Here is a tiny trained network, its code and every weight. The questions are about switching its units off for an input and a class, where a switched-off unit gives its printed mean instead of its output.

import numpy as np


def w(rows, s, z=0):
    codes = np.array(rows[::2]) - 128.0
    scale = np.full(codes.shape[1], s)
    scale[-1] = z or s
    return codes * scale


def norm(h):
    return h / np.sqrt((h * h).mean(-1, keepdims=True) + 1e-5)


def f(y):
    return np.maximum(y, 0)


def log_softmax(a):
    a = a - a.max(-1, keepdims=True)
    return a - np.log(np.exp(a).sum(-1, keepdims=True))


def net(x, mask):
    res = np.array(x, float).reshape(1, 3) / 4 @ E
    u = 0
    for l in range(2):
        y = f(norm(res) @ A[l][:, :-1].T + A[l][:, -1])
        res = res + np.where(mask[u : u + 3], y, B[l][:, -1]) @ B[l][:, :-1]
        u += 3
    return log_softmax(norm(res)[-1] @ U[:, :-1].T + U[:, -1])


A, B = {}, {}
E = w([
[106,75,116,146,152,84,118,65,144],'x0',
[81,48,167,60,2,168,137,90,47],'x1',
[190,163,179,95,176,182,212,50,163],'x2',
],0.00065)
A[0] = w([
[158,220,160,135,89,219,190,214,92,167],'0.n0',
[134,193,111,162,157,103,89,129,212,254],'0.n1',
[85,42,130,179,175,56,159,4,157,179],'0.n2',
],0.0017,0.00088)
B[0] = w([
[124,66,92,42,143,41,3,100,240,216],'0.n0',
[79,89,160,104,60,105,120,103,36,249],'0.n1',
[169,175,114,17,93,136,34,234,209,241],'0.n2',
],0.0017,0.0018)
A[1] = w([
[185,154,181,67,189,224,239,24,209,129],'1.n0',
[75,110,147,49,89,81,72,103,90,255],'1.n1',
[129,220,92,203,253,61,108,164,186,136],'1.n2',
],0.0017,0.00086)
B[1] = w([
[34,110,42,250,103,56,56,251,48,200],'1.n0',
[176,192,142,188,223,158,214,93,154,254],'1.n1',
[121,48,189,44,11,242,203,43,82,190],'1.n2',
],0.0018,0.003)
U = w([
[51,112,63,252,112,77,83,223,49,182],'0',
[122,89,212,85,52,217,222,29,55,139],'1',
[171,132,124,3,134,103,31,136,244,157],'2',
[213,208,142,206,254,113,181,113,167,5],'3',
],0.0046,0.0016)

Each question gives the input, the list of numbers given to net, and the class t.
The units are the neurons (one row each of A and B). Each row of codes is followed by its name. A weight is (code - 128) times the scale printed after its matrix; where a second scale follows, it is the last column's (A, B and U).
mask holds one flag per neuron, layer by layer. A switched-off neuron (its flag False) gives its mean, the last column of its row in B, instead of its output. The means were averaged over made-up inputs and are rounded, as every weight is.
A unit's drop is (log p(t) with every unit on - log p(t) with that unit switched off) / (log p(t) with every unit on - log p(t) with every unit switched off).
The circuit of an input: a set's keep is (log p(t) with only the set's units on - log p(t) with every unit switched off) / (log p(t) with every unit on - log p(t) with every unit switched off). Starting from all 6 units, units are removed one at a time, each time the one whose removal leaves the highest keep (on an exact tie, the one counted first), for as long as the keep stays at least 0.8.
units of the circuit, in order: the units of the circuit, biggest drop first
top k neurons: the k neurons with the biggest drops, biggest first
k most important neurons of layer l: the k neurons of layer l with the biggest drops, biggest first
drop of u: that unit's drop, to one decimal
input [4,-8,-6], class 1: units of the circuit, in order -> 1.n2, 1.n0, 0.n0
input [-7,-8,6], class 1: 2 most important neurons of layer 0 -> 0.n2, 0.n1
input [3,-6,-5], class 1: units of the circuit, in order -> 1.n2, 0.n0
input [-6,-1,-5], class 2: units of the circuit, in order -> 1.n0
input [6,-3,5], class 2: top 2 neurons -> 0.n2, 1.n1
input [-4,-6,-5], class 1: units of the circuit, in order -> 1.n2, 0.n2
input [7,-8,-5], class 1: units of the circuit, in order -> 1.n2, 0.n0
input [-8,7,4], class 2: top 2 neurons -> 0.n0, 1.n2
input [-4,-5,6], class 0: top 2 neurons -> 1.n0, 0.n2
input [4,5,6], class 0: units of the circuit, in order -> 1.n0, 0.n1
input [-7,-3,4], class 2: top 2 neurons -> 0.n0, 1.n1
input [6,5,1], class 2: top 3 neurons -> 0.n2, 1.n2, 0.n1
input [-8,0,-3], class 2: top 2 neurons -> 0.n0, 1.n0
input [-4,0,-2], class 2: units of the circuit, in order -> 0.n0
input [4,-4,6], class 0: top 2 neurons -> 1.n0, 0.n0
input [-6,-7,-5], class 1: units of the circuit, in order -> 1.n2, 0.n2
input [-6,-8,6], class 1: 2 most important neurons of layer 1 -> 1.n2, 1.n1
input [6,2,-2], class 2: top 2 neurons -> 0.n2, 1.n0
input [-7,-8,-6], class 1: top 3 neurons -> 1.n2, 1.n0, 0.n2
input [-7,2,2], class 2: units of the circuit, in order -> 0.n0
input [4,-5,2], class 1: top 2 neurons -> 1.n2, 0.n0
input [3,-4,4], class 0: 2 most important neurons of layer 0 -> 0.n0, 0.n1
input [-4,-6,0], class 1: top 2 neurons -> 1.n2, 0.n2
input [-8,2,-3], class 2: top 2 neurons -> 0.n0, 1.n0
input [4,-2,6], class 0: top 2 neurons -> 1.n0, 0.n0
input [4,2,3], class 2: drop of 0.n2 -> 1.8
input [-2,-1,7], class 0: units of the circuit, in order -> 1.n0
input [1,-6,-2], class 1: drop of 1.n2 -> 0.7
input [-1,-5,1], class 1: drop of 1.n2 -> 0.3
